Below are the code and all the weights of a small trained network. Each question names an input and a class and asks about switching units off, where a switched-off unit gives its printed mean instead of its output.

import numpy as np


def w(rows, s, z=0):
    codes = np.array(rows[::2]) - 128.0
    scale = np.full(codes.shape[1], s)
    scale[-1] = z or s
    return codes * scale


def f(y):
    return y / 2 * (1 + np.tanh(0.7978845608 * (y + 0.044715 * y**3)))


def log_softmax(a):
    a = a - a.max(-1, keepdims=True)
    return a - np.log(np.exp(a).sum(-1, keepdims=True))


def net(x, mask):
    res = np.array(x, float).reshape(1, 3) / 4 @ E
    y = f(res @ A[0][:, :-1].T + A[0][:, -1])
    res = res + np.where(mask, y, B[0][:, -1]) @ B[0][:, :-1]
    return log_softmax(res[-1] @ U[:, :-1].T + U[:, -1])


A, B = {}, {}
E = w([
[167,227,231,124,63,128,247,148,168,199],'x0',
[197,1,76,123,36,48,202,172,87,142],'x1',
[11,144,46,125,48,72,79,199,212,231],'x2',
],0.0046)
A[0] = w([
[81,141,89,126,85,117,97,140,158,193,119],'N0',
[110,60,97,135,162,129,52,113,122,100,92],'N1',
[194,118,175,116,186,137,156,121,105,70,103],'N2',
[135,146,136,130,124,127,127,143,128,138,250],'N3',
[88,140,102,127,99,108,110,141,153,163,101],'N4',
[144,205,174,127,86,131,211,132,140,169,109],'N5',
[97,223,149,127,176,148,78,119,142,111,117],'N6',
[77,141,96,121,93,118,106,140,162,179,98],'N7',
[153,81,105,131,82,109,159,143,115,130,92],'N8',
[88,218,152,130,166,154,80,120,143,104,98],'N9',
[136,131,125,125,125,131,127,118,122,132,47],'N10',
[180,117,158,133,167,135,157,101,126,75,96],'N11',
[130,190,177,132,103,125,216,128,134,178,109],'N12',
[136,162,160,129,107,125,160,128,145,145,87],'N13',
[100,55,91,137,166,130,25,126,109,84,123],'N14',
[198,121,162,129,191,140,167,117,115,68,112],'N15',
[142,206,179,140,89,120,208,129,134,170,123],'N16',
[105,224,142,136,175,153,78,127,137,115,108],'N17',
[79,133,96,128,98,115,106,131,154,190,122],'N18',
[110,74,90,130,167,117,50,127,111,91,104],'N19',
[179,123,151,124,168,141,150,122,111,85,98],'N20',
[123,134,123,122,131,130,123,144,128,130,254],'N21',
[167,1,91,132,47,123,215,139,123,129,105],'N22',
[95,134,116,134,103,113,104,137,143,165,102],'N23',
[85,139,92,122,87,125,100,142,164,185,102],'N24',
],0.0082,0.0055)
B[0] = w([
[113,152,161,137,110,154,123,143,53,91,195],'N0',
[152,122,65,113,147,148,94,178,138,99,199],'N1',
[94,161,151,140,93,148,112,160,48,99,209],'N2',
[116,121,139,141,103,132,188,45,206,120,243],'N3',
[120,143,143,138,124,142,113,148,73,107,156],'N4',
[149,107,49,112,152,147,87,171,154,84,225],'N5',
[148,99,154,118,151,69,116,153,109,209,227],'N6',
[117,142,147,139,119,145,108,158,50,99,173],'N7',
[138,120,139,121,154,104,100,153,101,167,155],'N8',
[150,106,147,119,154,75,103,173,95,204,213],'N9',
[132,131,121,126,139,128,108,157,101,129,95],'N10',
[107,147,141,140,109,142,111,159,65,109,177],'N11',
[146,108,53,113,150,149,87,168,149,93,215],'N12',
[140,121,92,120,142,131,96,163,121,119,140],'N13',
[155,125,49,109,135,154,115,166,193,93,254],'N14',
[89,159,156,143,90,152,114,151,54,100,215],'N15',
[141,111,50,116,148,150,95,156,170,87,232],'N16',
[152,102,153,121,154,74,107,155,100,199,215],'N17',
[120,149,155,135,108,150,127,137,68,98,183],'N18',
[151,122,69,118,144,149,101,170,156,95,210],'N19',
[105,150,137,136,110,142,112,158,78,115,168],'N20',
[115,128,152,141,100,129,200,38,202,123,248],'N21',
[144,125,180,114,200,59,75,167,105,254,242],'N22',
[124,137,141,130,122,143,122,143,80,113,144],'N23',
[122,153,151,137,118,148,112,158,50,98,178],'N24',
],0.018,0.0044)
U = w([
[168,104,37,89,148,164,104,152,183,75,80],'0',
[153,102,169,114,167,43,114,139,113,244,73],'1',
[76,197,164,179,71,168,134,133,64,83,92],'2',
[118,118,133,146,100,128,226,28,201,125,251],'3',
],0.011,0.0026)

Each question gives the input, the list of numbers given to net, and the class t.
The units are the neurons (one row each of A and B). Each row of codes is followed by its name. A weight is (code - 128) times the scale printed after its matrix; where a second scale follows, it is the last column's (A, B and U).
mask holds one flag per neuron, in row order. A switched-off neuron (its flag False) gives its mean, the last column of its row in B, instead of its output. The means were averaged over made-up inputs and are rounded, as every weight is.
A unit's drop is (log p(t) with every unit on - log p(t) with that unit switched off) / (log p(t) with every unit on - log p(t) with every unit switched off).
The circuit of an input: a set's keep is (log p(t) with only the set's units on - log p(t) with every unit switched off) / (log p(t) with every unit on - log p(t) with every unit switched off). Starting from the 12 units with the biggest drops (on a tie, the unit counted first), units are removed one at a time, each time the one whose removal leaves the highest keep (on an exact tie, the one counted first), for as long as the keep stays at least 0.8.
units of the circuit, in order: the units of the circuit, biggest drop first
unit that matters most: the unit with the biggest drop
k most important neurons: the k neurons with the biggest drops, biggest first
drop of u: that unit's drop, to one decimal
input [0,7,-4], class 1: units of the circuit, in order => N22
input [-1,-4,-5], class 2: 2 most important neurons => N22, N15
input [8,-7,5], class 0: 3 most important neurons => N16, N5, N12
input [7,4,7], class 0: 2 most important neurons => N5, N16
input [-6,5,-8], class 2: 2 most important neurons => N15, N2
input [3,-5,-5], class 1: 2 most important neurons => N6, N17
input [7,-6,4], class 0: 2 most important neurons => N16, N5
input [8,0,7], class 0: 3 most important neurons => N5, N16, N12
input [4,3,5], class 2: 2 most important neurons => N14, N0
input [0,8,-6], class 1: drop of N22 => 3.4
input [3,0,1], class 3: drop of N1 => 0.1
input [-3,-4,1], class 1: drop of N12 => 0.2
input [0,-2,1], class 3: drop of N22 => 0.1
input [5,-7,5], class 1: unit that matters most => N6
